Where the symbols take the units:
n: z391->z611, z754->z18, z415->z593, z725->z932, z173->z196, z903->z634, z699->z775, z819->z876, z496->z955, z38->z894, z486->z394, z881->z484, z757->z448, z894->z38, z484->z881, z84->z337, z337->z84, z736->z519, z634->z903, z827->z833, z519->z736, z280->z291, z710->z267, z611->z391, z727->z284, z18->z754, z226->z30, z961->z166, z525->z341, z282->z988, z303->z416, z190->z66, z251->z821, z593->z415, z654->z451, z248->z146, z932->z725, z675->z550, z978->z967, z416->z303, z955->z496, z775->z699, z166->z961, z196->z173, z284->z727, z341->z525, z550->z675, z146->z248, z30->z226, z448->z757, z394->z486, z833->z827, z812->z917, z451->z654, z821->z251, z66->z190, z291->z280, z967->z978, z917->z812, z988->z282, z876->z819, z267->z710
b: z391->z38, z754->z812, z415->z881, z725->z166, z173->z710, z903->z819, z699->z525, z819->z903, z496->z291, z38->z391, z486->z967, z881->z415, z757->z66, z894->z611, z484->z593, z84->z248, z337->z146, z634->z876, z827->z303, z519->z296, z280->z955, z710->z173, z611->z894, z727->z821, z18->z917, z226->z282, z961->z932, z525->z699, z282->z226, z303->z827, z190->z448, z251->z284, z593->z484, z654->z675, z248->z84, z932->z961, z675->z654, z978->z394, z416->z833, z955->z280, z775->z341, z166->z725, z196->z267, z284->z251, z341->z775, z550->z451, z146->z337, z30->z988, z448->z190, z394->z978, z833->z416, z812->z754, z296->z519, z451->z550, z821->z727, z66->z757, z291->z496, z967->z486, z917->z18, z988->z30, z876->z634, z267->z196
p: z391->z18, z754->z611, z415->z955, z725->z341, z173->z821, z903->z226, z699->z961, z819->z282, z496->z593, z38->z917, z881->z280, z757->z84, z894->z812, z484->z291, z84->z757, z337->z448, z736->z967, z634->z30, z827->z675, z519->z978, z280->z881, z710->z727, z611->z754, z727->z710, z18->z391, z226->z903, z961->z699, z525->z932, z282->z819, z303->z654, z190->z146, z251->z196, z593->z496, z654->z303, z248->z66, z932->z525, z675->z827, z978->z519, z416->z451, z955->z415, z775->z166, z166->z775, z196->z251, z284->z267, z341->z725, z550->z833, z146->z190, z30->z634, z448->z337, z394->z296, z833->z550, z812->z894, z296->z394, z451->z416, z821->z173, z66->z248, z291->z484, z967->z736, z917->z38, z988->z876, z876->z988, z267->z284
q: z391->z675, z754->z833, z415->z248, z725->z819, z173->z736, z903->z166, z699->z30, z819->z725, z496->z190, z38->z654, z486->z727, z881->z84, z757->z280, z894->z451, z484->z337, z84->z881, z337->z484, z736->z173, z634->z961, z827->z18, z519->z196, z280->z757, z611->z550, z727->z486, z18->z827, z226->z775, z961->z634, z525->z988, z282->z341, z303->z917, z190->z496, z251->z978, z593->z146, z654->z38, z248->z415, z932->z876, z675->z391, z978->z251, z416->z812, z955->z66, z775->z226, z166->z903, z196->z519, z284->z394, z341->z282, z550->z611, z146->z593, z30->z699, z448->z291, z394->z284, z833->z754, z812->z416, z296->z267, z451->z894, z821->z967, z66->z955, z291->z448, z967->z821, z917->z303, z988->z525, z876->z932, z267->z296
e: z391->z519, z754->z967, z415->z903, z725->z84, z173->z550, z903->z415, z699->z190, z819->z881, z496->z30, z38->z296, z486->z812, z881->z819, z757->z341, z484->z876, z84->z725, z337->z932, z736->z611, z634->z593, z827->z251, z519->z391, z280->z282, z710->z451, z611->z736, z727->z416, z18->z978, z226->z955, z961->z146, z525->z448, z282->z280, z303->z284, z190->z699, z251->z827, z593->z634, z654->z267, z248->z166, z932->z337, z675->z196, z978->z18, z416->z727, z955->z226, z775->z66, z166->z248, z196->z675, z284->z303, z341->z757, z550->z173, z146->z961, z30->z496, z448->z525, z394->z917, z833->z821, z812->z486, z296->z38, z451->z710, z821->z833, z66->z775, z291->z988, z967->z754, z917->z394, z988->z291, z876->z484, z267->z654
h: z391->z84, z754->z448, z415->z654, z725->z519, z173->z876, z903->z267, z699->z486, z819->z196, z496->z416, z38->z248, z486->z699, z881->z675, z757->z18, z894->z146, z484->z550, z84->z391, z337->z611, z736->z932, z634->z710, z827->z280, z519->z725, z280->z827, z710->z634, z611->z337, z727->z30, z18->z757, z226->z284, z525->z967, z282->z251, z303->z955, z190->z812, z251->z282, z593->z451, z654->z415, z248->z38, z932->z736, z675->z881, z978->z341, z416->z496, z955->z303, z775->z394, z166->z296, z196->z819, z284->z226, z341->z978, z550->z484, z146->z894, z30->z727, z448->z754, z394->z775, z833->z291, z812->z190, z296->z166, z451->z593, z821->z988, z66->z917, z291->z833, z967->z525, z917->z66, z988->z821, z876->z173, z267->z903

The rows follow the links: the fewer symbols apart two units are, the more alike their rows tend to be.

Name the unit of each row.
[-1, -5, 33, -49, -42, 22, -33, -13, 17, 32, 11, 12, -4, -2, -7, 0, -3, -11, -17, 14, -7, 2, -19, 3, -6, -15, 2, -1, -11, -22, 34, -4, 3, -16, 4, -14, -3, -35, -38, -5, -3, 31, 11, -16, 20, 14, 5, 16, 0, -5, 14, -4, 30, -29, 1, -12, -1]
unit: z248
[18, 11, 14, -6, -5, -17, -2, -19, 4, -13, -33, 27, 15, 9, 52, -8, 0, 28, 0, 5, 1, -2, -15, 46, 22, -15, -32, -2, -18, -13, 1, 18, -3, -30, 10, -16, -32, 38, -14, -13, 4, -27, 19, 15, -16, 2, -37, 9, 6, 5, -20, 10, -10, -16, -17, 13, -1]
unit: z394
[7, -8, 18, 21, 56, -4, 19, 8, -13, 7, 21, -8, 8, -17, -23, -33, 12, -33, 3, 5, 3, 2, 1, -29, 10, 35, -5, -1, 11, 9, 15, -24, 22, 9, 24, 6, -28, 24, -1, 4, 10, 18, -16, 20, 6, 8, 5, -36, 20, -6, -3, -4, -1, -26, 9, 24, 20]
unit: z754
[-14, 14, 49, -52, -22, -1, -29, -15, -2, 2, -1, 11, 19, 4, -1, 3, 6, -13, -6, 0, -2, 7, -34, 18, 2, -32, -33, -21, -18, -23, 39, 2, -1, -3, 21, -10, -14, -38, -35, -18, -25, -2, 13, -2, 17, 11, 2, 20, 35, 12, 19, -2, 2, -25, -7, -18, 13]
unit: z66
[8, -28, -19, 30, 36, 14, 11, 11, -6, 15, 24, -25, -19, -19, -30, 7, -11, -40, 8, -1, 9, -11, 14, -41, -1, 42, 14, 11, 22, 27, 17, -15, 2, -10, 3, 31, -14, 13, 9, 20, 10, 9, -11, 22, 7, 9, 8, -26, -19, -2, 7, -20, 18, 7, 10, 25, -20]
unit: z550
[-3, -12, -36, -14, -67, 10, 5, 22, 10, 2, -18, 9, -3, 15, 20, 27, -10, 27, -9, 4, -11, -6, -5, 10, -24, -14, 10, 19, -11, -8, -28, 18, -15, -5, -24, -34, 42, -25, 7, -5, 10, 7, 5, -23, 3, -24, 13, 30, -35, -21, -9, -6, 7, 8, 5, -19, -19]
unit: z903
[-20, 36, 6, -16, -10, -15, 9, 2, 18, -20, -5, 29, 12, -11, 16, -15, -1, 25, -5, 2, -6, 12, -3, 19, -21, -52, -9, -12, 3, -3, -27, 32, 14, 14, 0, -10, 35, -14, 14, -1, -31, -16, 21, -24, -3, -21, -6, 16, 27, 10, -11, 20, -37, 3, -25, -27, 19]
unit: z341
[-1, 28, 11, -39, -62, -15, -27, -18, 22, 3, -20, 14, 1, -3, 28, 1, -17, 35, -13, 8, -9, -8, -2, 44, -12, -25, 8, -2, -27, -25, -4, 19, 0, -4, -23, -7, 5, -9, -2, -8, -10, 9, 18, -24, -19, 9, -13, 5, -2, 12, -8, 18, 6, 1, -17, -33, -2]
unit: z166
[-30, -7, 9, 11, 5, -16, 5, -13, -11, -10, 4, -41, 8, 5, -35, 18, 23, -17, 22, -11, -2, 2, -2, -27, 11, -1, -2, -26, -16, 3, 19, -12, -17, 49, -1, 6, 2, -27, -8, -3, -10, -11, -15, -4, 3, 10, 24, -13, 28, 26, 27, -8, -4, 20, 25, 2, 6]
unit: z496
[-16, 15, -14, 17, 8, -23, 23, -2, -13, -20, -5, -22, 0, 10, -5, 1, 2, 16, 14, 1, 7, -3, 19, -4, -10, -24, 18, -9, 5, 2, -34, 14, 7, 58, -20, 8, 40, -7, 26, 0, -15, -20, -16, -29, -12, -13, -1, -3, 1, 38, 13, 15, -38, 38, 11, -12, 11]
unit: z988
[-29, 20, 31, -1, 32, -15, 8, -9, -14, -2, 21, -25, 14, -17, -50, -17, 6, -25, 10, -4, -3, 17, 4, -15, -16, 0, 2, -14, 5, 2, 15, -6, 11, 44, 9, 18, 13, -28, -3, 1, -24, 8, -11, -5, 8, 7, 12, -22, 44, 28, 22, 16, -20, -3, 15, -16, 32]
unit: z448
[5, 10, -2, 40, 54, -30, 19, -12, 4, -23, -13, 6, 16, -12, 10, -29, -3, 26, 11, 6, 3, 2, 24, 2, 8, 0, 8, 7, 2, 12, -30, 9, 13, 4, -2, 13, -14, 40, 41, 9, -3, -18, -3, 14, -18, -8, -32, -24, 23, 13, -18, 15, -26, 2, -15, 6, 27]
unit: z967
[30, -13, -21, 17, 28, -14, 20, 6, -4, 6, 4, -1, -13, -14, 3, -24, -12, 23, -7, 3, -2, -1, 27, 3, -17, 30, 26, 17, 9, 14, -37, 2, 14, -7, -11, 20, 1, 47, 24, 9, 30, 14, -12, -2, -1, 0, -22, -26, -22, -9, -34, 20, -1, -15, -10, 18, 7]
unit: z736
[12, -6, -45, 35, 30, -11, 12, -4, 0, -20, -5, -16, -15, -4, 4, 3, -5, 14, 9, -12, 16, -12, 24, 12, 0, 24, 27, 9, 10, 19, -21, 12, -10, -2, -25, 28, 8, 35, 29, 22, 6, -23, 4, 13, -24, 6, -17, -23, -18, 19, -19, 2, -11, 29, -4, 10, -19]
unit: z173
[-3, 28, -5, 10, 3, -16, 16, 3, -16, -12, 2, -18, -6, 5, -11, -43, -3, 22, 3, 14, -8, 11, 26, -2, -14, -14, 10, 5, 2, -3, -49, -3, 24, 33, -14, -9, 41, 5, 33, -7, 0, 25, -21, -30, -2, -19, -12, -6, 10, 20, -1, 32, -30, -8, 10, 12, 41]
unit: z525

Each walk starts at a row. The symbols on each line, taken left to right, move it on to the next unit.
Each answer is a row, close to the row of the unit it stands for.
[19, 6, -17, 18, 18, 12, 13, 17, 16, -11, -19, 41, 23, -5, 38, -41, 5, 16, -11, 4, -1, 10, -3, 10, -7, -5, -22, 1, 11, 12, -18, 7, 14, -42, 20, -21, -12, 38, 16, -8, 7, -19, 12, 0, -6, -42, -19, 10, -3, -25, -20, 5, -24, -17, -21, 19, 20]
n b q q q -> [12, -14, -44, 46, 22, -28, 27, -8, -10, -37, -20, -11, 10, 13, 14, 3, 10, 19, 14, 4, 4, -9, 20, 3, 29, 6, 0, -2, -16, 10, -19, -1, -10, 27, -17, 9, -14, 35, 26, -1, 17, -30, -17, 17, -25, 1, -23, -20, 13, 23, -15, 1, -17, 20, 14, 19, -7]
h b q b -> [-7, 31, 13, -4, -9, -30, -15, -36, -13, -13, -31, -15, 9, 13, 6, -22, -7, 26, -2, 11, -16, -1, 5, 28, 4, -6, -6, -7, -18, -18, -21, 2, 22, 41, -26, -3, 14, 4, 7, -23, -6, 8, -25, -16, -7, 8, -31, -22, 20, 50, 3, 34, -20, -10, 13, -3, 39]
[16, 8, -9, 6, 19, -13, 2, 17, 29, -5, -5, 41, 4, -32, 32, -11, -12, 47, -11, -1, 7, -1, -1, 29, -14, -5, 13, 14, -5, 11, -15, 31, 2, -47, -2, 8, 0, 21, 8, 10, 8, -29, 40, 16, -10, 0, -16, 5, -2, -27, -33, -3, -2, -3, -37, -11, -18]
q n n -> [32, -12, -30, 18, 1, 27, 5, 27, 19, -6, -11, 28, -7, -4, 35, -5, -12, 17, -13, -15, -1, -20, -2, -1, -10, -1, 1, 19, 15, 12, -19, 16, -1, -36, -5, 5, 4, 20, 17, 18, 13, -9, 11, 3, -7, -8, -4, 15, -42, -27, -21, -9, -2, 15, -25, 5, -35]
h b b q -> [9, 13, 3, -29, -43, 8, -6, 18, 16, 14, 9, 22, -2, -9, 18, -19, -13, 32, -22, 7, -14, 2, -1, 18, -43, -24, 26, 19, 13, -14, -31, 17, -2, -19, -11, -22, 44, -13, 14, -6, 3, 23, 16, -34, 4, -28, -1, 12, -22, -24, -6, 12, -3, -6, -29, -20, 10]
[-12, -4, 32, -18, 12, 7, -2, 2, -14, 30, 26, -23, -10, -16, -50, -10, -10, -18, -3, 6, -1, 2, 18, -23, -18, 19, 36, -3, 16, -5, 8, -22, 4, 27, -4, 10, 18, -24, -5, 19, -5, 46, -8, -19, 25, 10, 13, -17, 6, 4, 11, 10, 6, -18, 11, -2, 21]
b e q -> [-6, -8, -26, 15, -27, -23, 12, -12, 0, -9, -7, -35, -11, 12, -4, 28, -7, 24, 17, -2, -12, -1, 29, 11, 0, -3, 41, 9, -19, -2, -29, 7, -10, 38, -43, -3, 37, -12, 26, 0, 9, -1, -7, -20, -16, 10, -9, -15, -5, 44, -3, 13, 0, 28, 5, -22, -8]
b b h n -> [12, -22, -37, 22, -16, 8, -2, 12, 23, -21, -14, 28, 10, 2, 50, 34, -4, 31, -4, 2, -2, 0, -2, 28, 15, -17, 2, 13, -14, 12, -16, 22, -24, -35, -16, -6, -17, 16, -4, 4, 5, -34, 29, 12, -16, -1, -8, 10, -30, -19, -21, -14, 17, 16, -12, -11, -41]
[-16, 13, -25, 4, -50, -1, -4, -6, 11, -26, -22, 9, 8, 16, 28, 31, 13, 29, 8, -5, -7, 3, -15, 11, -4, -41, -17, -10, -11, -6, -14, 15, -17, 15, -13, -30, 27, -25, 3, -18, -14, -27, 9, -18, -9, -30, 4, 35, -2, 3, 3, 7, -17, 12, -9, -16, -2]
q e h n -> [-9, 1, 31, 7, 34, -26, -2, -36, -6, 3, -6, -6, 22, 1, -18, 1, 18, -15, -1, 15, 5, 7, -17, 1, 34, 25, -22, -18, -19, -6, 39, -17, 1, -4, -1, 17, -50, 30, -23, 1, 3, -2, -19, 29, -4, 33, -19, -40, 28, 16, 8, -2, -4, -20, 14, 20, 5]
e e h b n -> [-25, 14, 30, -33, -16, 30, -4, 12, -5, 13, 24, 12, 9, -23, -16, -22, 7, -23, -1, 6, -1, 16, -24, -23, -27, -23, -15, -12, 13, -13, 15, -8, 18, 4, 29, -15, 15, -40, -14, -10, -25, 16, 14, -16, 19, -19, 27, 22, 16, -23, 8, 8, 6, -24, -2, -4, 26]
[10, 8, -32, 29, 20, 2, 15, 8, 10, -22, -22, 32, 10, 2, 40, 1, 5, 23, 4, -23, 12, -1, -4, 4, -6, -25, -19, 0, 11, 16, -15, 24, -4, -19, 10, 0, 1, 31, 18, -15, -14, -65, 22, 18, -15, -31, -7, 23, -12, -23, -9, -7, -21, 26, -21, 1, -19]
e e h -> [-1, 9, -24, -1, -37, 9, 19, 22, 6, -7, -18, 20, -10, 10, 17, -9, -2, 11, -5, -1, 2, -3, -8, -10, -21, -35, -9, 3, 5, -14, -34, 3, 1, 11, 14, -23, 49, -22, 25, -23, -11, -15, 1, -37, 4, -46, 19, 53, -19, -4, -10, 14, -31, 10, -9, -7, 12]
p n e p h -> [-4, -4, 5, 35, 70, -4, 23, -7, -12, -2, 11, -21, -1, -4, -26, 3, 11, -23, 21, -13, 31, -4, 3, -37, 14, 22, -14, -14, 18, 16, 27, -16, 1, 10, 18, 26, -18, 18, 12, 5, -12, -28, -9, 34, -3, 11, -1, -17, 21, 10, 8, -9, -14, 11, 7, 28, -12]
[3, -3, 35, -31, 8, -2, -28, -16, 13, 12, 2, 26, 7, -17, 14, 8, -3, -5, -23, 6, 9, 6, -20, 21, 19, 18, -21, 1, -9, -8, 38, 7, -9, -38, 1, 6, -43, 12, -43, 6, 2, -3, 29, 25, 2, 26, -12, -7, -6, -12, -6, -15, 42, -21, -15, -7, -18]
b b n -> [14, -11, 12, -8, 10, -1, -12, -22, -17, 16, 3, -13, -15, -8, -19, -4, -6, -24, -17, 9, 1, -7, 1, -12, 26, 52, 11, 2, -3, -3, 33, -14, 11, -13, -7, 15, -36, 21, -12, 17, 22, 26, -24, 15, 15, 41, -13, -42, 7, 12, -3, 10, 30, -34, 16, 25, 3]
b q p n -> [11, -17, -4, 6, 28, 33, 1, 19, -2, 5, 10, 20, -1, -2, -1, -2, 11, -37, -6, -16, 13, -8, -35, -34, 13, -5, -34, -2, 22, 5, 33, -18, -8, -27, 36, -6, -24, 4, -10, 2, -6, -23, 15, 35, 10, -13, 17, 27, -5, -40, 4, -30, 3, -7, -7, 26, -12]
[6, 6, -22, 8, -14, 1, 17, 4, -1, 4, 3, -25, -32, 13, -14, -9, -15, 9, 1, 2, -6, -8, 26, -11, -19, 10, 41, 26, 21, 3, -41, 7, 3, 36, -22, 0, 53, -1, 30, 11, 13, 19, -12, -36, -3, -5, 5, 5, -28, 30, 1, 13, -13, 28, 4, -9, 2]
e b q e -> [13, 14, -1, -15, -36, -17, -9, -16, -9, 16, -19, -22, -13, 10, -8, -16, -24, 13, -16, 26, -11, 1, 22, 28, 5, 15, 24, 16, -21, -15, -19, 6, 12, 18, -28, -12, 13, 19, 1, -2, 16, 48, -24, -29, 0, 11, -30, -14, -2, 43, -2, 27, -8, -19, 14, 4, 23]
p e q p -> [-6, -20, -5, -2, -9, 9, 6, 1, -16, 13, 20, -41, -11, 15, -46, 25, 6, -37, 6, 0, -16, -3, 12, -34, -8, 18, 30, 6, 7, -8, 1, -22, -12, 34, -10, -6, 12, -38, -5, 18, 18, 30, -11, -15, 8, 23, 29, -10, -8, 16, 13, -12, 20, 6, 36, -4, 0]
